Below is a small trained network, with its code and all its weights. Each question gives an input and a class and asks what happens when units are switched off, that is, made to give their printed mean instead of their output.

import numpy as np


def w(rows, s, z=0):
    codes = np.array(rows[::2]) - 128.0
    scale = np.full(codes.shape[1], s)
    scale[-1] = z or s
    return codes * scale


def f(y):
    return y / 2 * (1 + np.tanh(0.7978845608 * (y + 0.044715 * y**3)))


def log_softmax(a):
    a = a - a.max(-1, keepdims=True)
    return a - np.log(np.exp(a).sum(-1, keepdims=True))


def net(x, mask):
    res = np.array(x, float).reshape(1, 6) / 4 @ E
    y = f(res @ A[0][:, :-1].T + A[0][:, -1])
    res = res + np.where(mask, y, B[0][:, -1]) @ B[0][:, :-1]
    return log_softmax(res[-1] @ U[:, :-1].T + U[:, -1])


A, B = {}, {}
E = w([
[156,198,72],'x0',
[128,128,127],'x1',
[99,87,50],'x2',
[128,127,128],'x3',
[127,127,127],'x4',
[252,80,146],'x5',
],0.011)
A[0] = w([
[123,88,121,161],'n1',
[131,134,127,110],'n2',
[188,209,86,60],'n3',
[75,149,76,113],'n4',
[98,102,132,94],'n5',
[138,142,139,144],'n6',
[177,218,106,138],'n7',
[169,101,159,129],'n8',
[77,144,181,54],'n9',
[151,103,148,114],'n10',
[173,109,202,102],'n11',
[113,5,28,108],'n12',
[110,163,25,77],'n13',
[194,100,97,2],'n14',
[113,117,140,111],'n15',
[19,179,179,110],'n16',
],0.017,0.0076)
B[0] = w([
[133,151,130,158],'n1',
[78,111,149,123],'n2',
[112,98,218,205],'n3',
[133,164,42,209],'n4',
[149,164,119,138],'n5',
[134,126,127,146],'n6',
[133,180,205,228],'n7',
[123,82,80,199],'n8',
[142,106,177,160],'n9',
[139,100,89,161],'n10',
[116,71,59,224],'n11',
[128,156,251,238],'n12',
[113,120,13,217],'n13',
[105,193,194,172],'n14',
[150,152,128,128],'n15',
[140,139,241,255],'n16',
],0.025,0.01)
U = w([
[196,76,251,212],'0',
[137,201,223,205],'1',
[105,145,1,2],'2',
],0.008,0.0018)

Each question gives the input, the list of numbers given to net, and the class t.
The units are the neurons (one row each of A and B). Each row of codes is followed by its name. A weight is (code - 128) times the scale printed after its matrix; where a second scale follows, it is the last column's (A, B and U).
mask holds one flag per neuron, in row order. A switched-off neuron (its flag False) gives its mean, the last column of its row in B, instead of its output. The means were averaged over made-up inputs and are rounded, as every weight is.
A unit's drop is (log p(t) with every unit on - log p(t) with that unit switched off) / (log p(t) with every unit on - log p(t) with every unit switched off).
The circuit of an input: a set's keep is (log p(t) with only the set's units on - log p(t) with every unit switched off) / (log p(t) with every unit on - log p(t) with every unit switched off). Starting from the 12 units with the biggest drops (on a tie, the unit counted first), units are removed one at a time, each time the one whose removal leaves the highest keep (on an exact tie, the one counted first), for as long as the keep stays at least 0.8.
units of the circuit, in order: the units of the circuit, biggest drop first
most important unit: the unit with the biggest drop
top k neurons: the k neurons with the biggest drops, biggest first
drop when u is switched off: that unit's drop, to one decimal
input [8,5,8,-4,0,-4], class 2: most important unit -> n13
input [-8,0,0,3,3,5], class 2: top 2 neurons -> (n16, n11)
input [0,-1,-6,8,-6,2], class 2: units of the circuit, in order -> (n16, n12)
input [1,-6,7,-8,-2,-3], class 2: top 3 neurons -> (n13, n4, n7)
input [0,-4,-4,-3,-6,-7], class 0: top 2 neurons -> (n16, n9)
input [-7,8,-5,6,3,1], class 2: units of the circuit, in order -> (n12, n11)
input [-8,4,-2,-3,-6,-8], class 0: top 2 neurons -> (n9, n16)
input [-5,-8,-5,-6,7,-7], class 0: top 2 neurons -> (n9, n16)
input [8,1,4,-5,3,7], class 1: top 2 neurons -> (n14, n7)
input [8,4,1,5,-4,-8], class 2: top 3 neurons -> (n13, n4, n12)
input [-2,-3,-4,0,1,-4], class 0: drop when n7 is switched off -> 0.2
input [-1,-1,-8,3,1,3], class 2: drop when n16 is switched off -> 0.1
input [-4,-3,-1,-6,5,3], class 2: drop when n14 is switched off -> 0.0
input [5,8,7,3,-7,6], class 1: units of the circuit, in order -> (n14)
input [-5,3,-2,-7,-8,-7], class 0: drop when n14 is switched off -> 0.2
